Here is a tiny trained network, its code and every weight. The questions are about switching its units off for an input and a class, where a switched-off unit gives its printed mean instead of its output.

import numpy as np


def w(rows, s, z=0):
    codes = np.array(rows[::2]) - 128.0
    scale = np.full(codes.shape[1], s)
    scale[-1] = z or s
    return codes * scale


def f(y):
    return np.maximum(y, 0)


def log_softmax(a):
    a = a - a.max(-1, keepdims=True)
    return a - np.log(np.exp(a).sum(-1, keepdims=True))


def net(x, mask):
    res = np.array(x, float).reshape(1, 2) / 4 @ E
    y = f(res @ A[0][:, :-1].T + A[0][:, -1])
    res = res + np.where(mask, y, B[0][:, -1]) @ B[0][:, :-1]
    return log_softmax(res[-1] @ U[:, :-1].T + U[:, -1])


A, B = {}, {}
E = w([
[34,83,226,211,98,56,132],'x0',
[46,78,94,2,113,125,44],'x1',
],0.0095)
A[0] = w([
[171,201,98,75,186,133,104,62],'neuron 0',
[160,196,180,115,160,98,224,53],'neuron 1',
[50,139,84,59,154,129,47,70],'neuron 2',
[155,189,130,161,147,112,155,103],'neuron 3',
[183,133,93,104,191,169,134,65],'neuron 4',
[184,197,145,194,181,166,190,95],'neuron 5',
[206,174,60,66,124,142,114,76],'neuron 6',
[171,200,74,75,199,169,110,128],'neuron 7',
[129,74,79,72,89,90,109,149],'neuron 8',
[184,105,89,224,147,142,186,56],'neuron 9',
[86,99,159,153,137,53,130,56],'neuron 10',
[138,147,83,128,155,169,150,254],'neuron 11',
[83,138,103,68,148,103,60,64],'neuron 12',
[93,100,146,166,147,47,102,56],'neuron 13',
[40,119,132,187,123,100,110,64],'neuron 14',
[111,67,110,10,113,122,51,49],'neuron 15',
[68,90,167,148,96,104,157,55],'neuron 16',
[206,125,68,107,138,172,114,75],'neuron 17',
[196,239,117,198,192,109,160,86],'neuron 18',
[164,100,51,70,156,161,169,60],'neuron 19',
[72,78,110,74,147,120,109,174],'neuron 20',
],0.012,0.016)
B[0] = w([
[62,174,216,145,11,104,94,165],'neuron 0',
[125,179,125,62,102,163,143,152],'neuron 1',
[188,185,58,62,122,202,202,187],'neuron 2',
[117,147,78,89,155,156,182,161],'neuron 3',
[50,249,225,159,40,93,133,162],'neuron 4',
[196,160,92,98,140,206,194,199],'neuron 5',
[96,177,183,176,49,50,104,191],'neuron 6',
[72,113,180,185,110,91,70,214],'neuron 7',
[167,130,107,131,160,153,120,190],'neuron 8',
[148,208,81,47,92,190,206,169],'neuron 9',
[94,152,210,154,37,121,105,156],'neuron 10',
[168,16,122,189,217,70,85,251],'neuron 11',
[140,191,89,56,111,170,210,165],'neuron 12',
[63,209,171,137,32,89,95,153],'neuron 13',
[61,210,205,178,43,105,71,160],'neuron 14',
[160,148,80,27,94,190,248,195],'neuron 15',
[58,195,178,118,35,72,100,156],'neuron 16',
[62,186,173,189,53,95,79,176],'neuron 17',
[150,163,59,69,128,190,187,197],'neuron 18',
[70,161,158,136,92,108,129,168],'neuron 19',
[157,93,87,126,171,160,148,209],'neuron 20',
],0.011,0.017)
U = w([
[143,167,81,75,97,211,167,69],'0',
[58,167,204,157,51,76,86,58],'1',
[167,8,104,178,227,85,86,248],'2',
],0.015,0.011)

Each question gives the input, the list of numbers given to net, and the class t.
The units are the neurons (one row each of A and B). Each row of codes is followed by its name. A weight is (code - 128) times the scale printed after its matrix; where a second scale follows, it is the last column's (A, B and U).
mask holds one flag per neuron, in row order. A switched-off neuron (its flag False) gives its mean, the last column of its row in B, instead of its output. The means were averaged over made-up inputs and are rounded, as every weight is.
A unit's drop is (log p(t) with every unit on - log p(t) with that unit switched off) / (log p(t) with every unit on - log p(t) with every unit switched off).
unit that matters most: the unit with the biggest drop
k most important neurons: the k neurons with the biggest drops, biggest first
drop when u is switched off: that unit's drop, to one decimal
input [8,-8], class 0: unit that matters most : neuron 5
input [8,8], class 0: 2 most important neurons : (neuron 2; neuron 15)
input [-5,4], class 1: 2 most important neurons : (neuron 7; neuron 6)
input [6,6], class 0: 2 most important neurons : (neuron 2; neuron 7)
input [0,-3], class 2: 2 most important neurons : (neuron 15; neuron 2)
input [3,-4], class 0: 2 most important neurons : (neuron 11; neuron 7)
input [-8,7], class 1: 3 most important neurons : (neuron 6; neuron 7; neuron 0)
input [-4,1], class 1: drop when neuron 12 is switched off : 0.0
input [-7,6], class 1: drop when neuron 0 is switched off : 0.3
input [-2,-3], class 2: drop when neuron 6 is switched off : 0.0
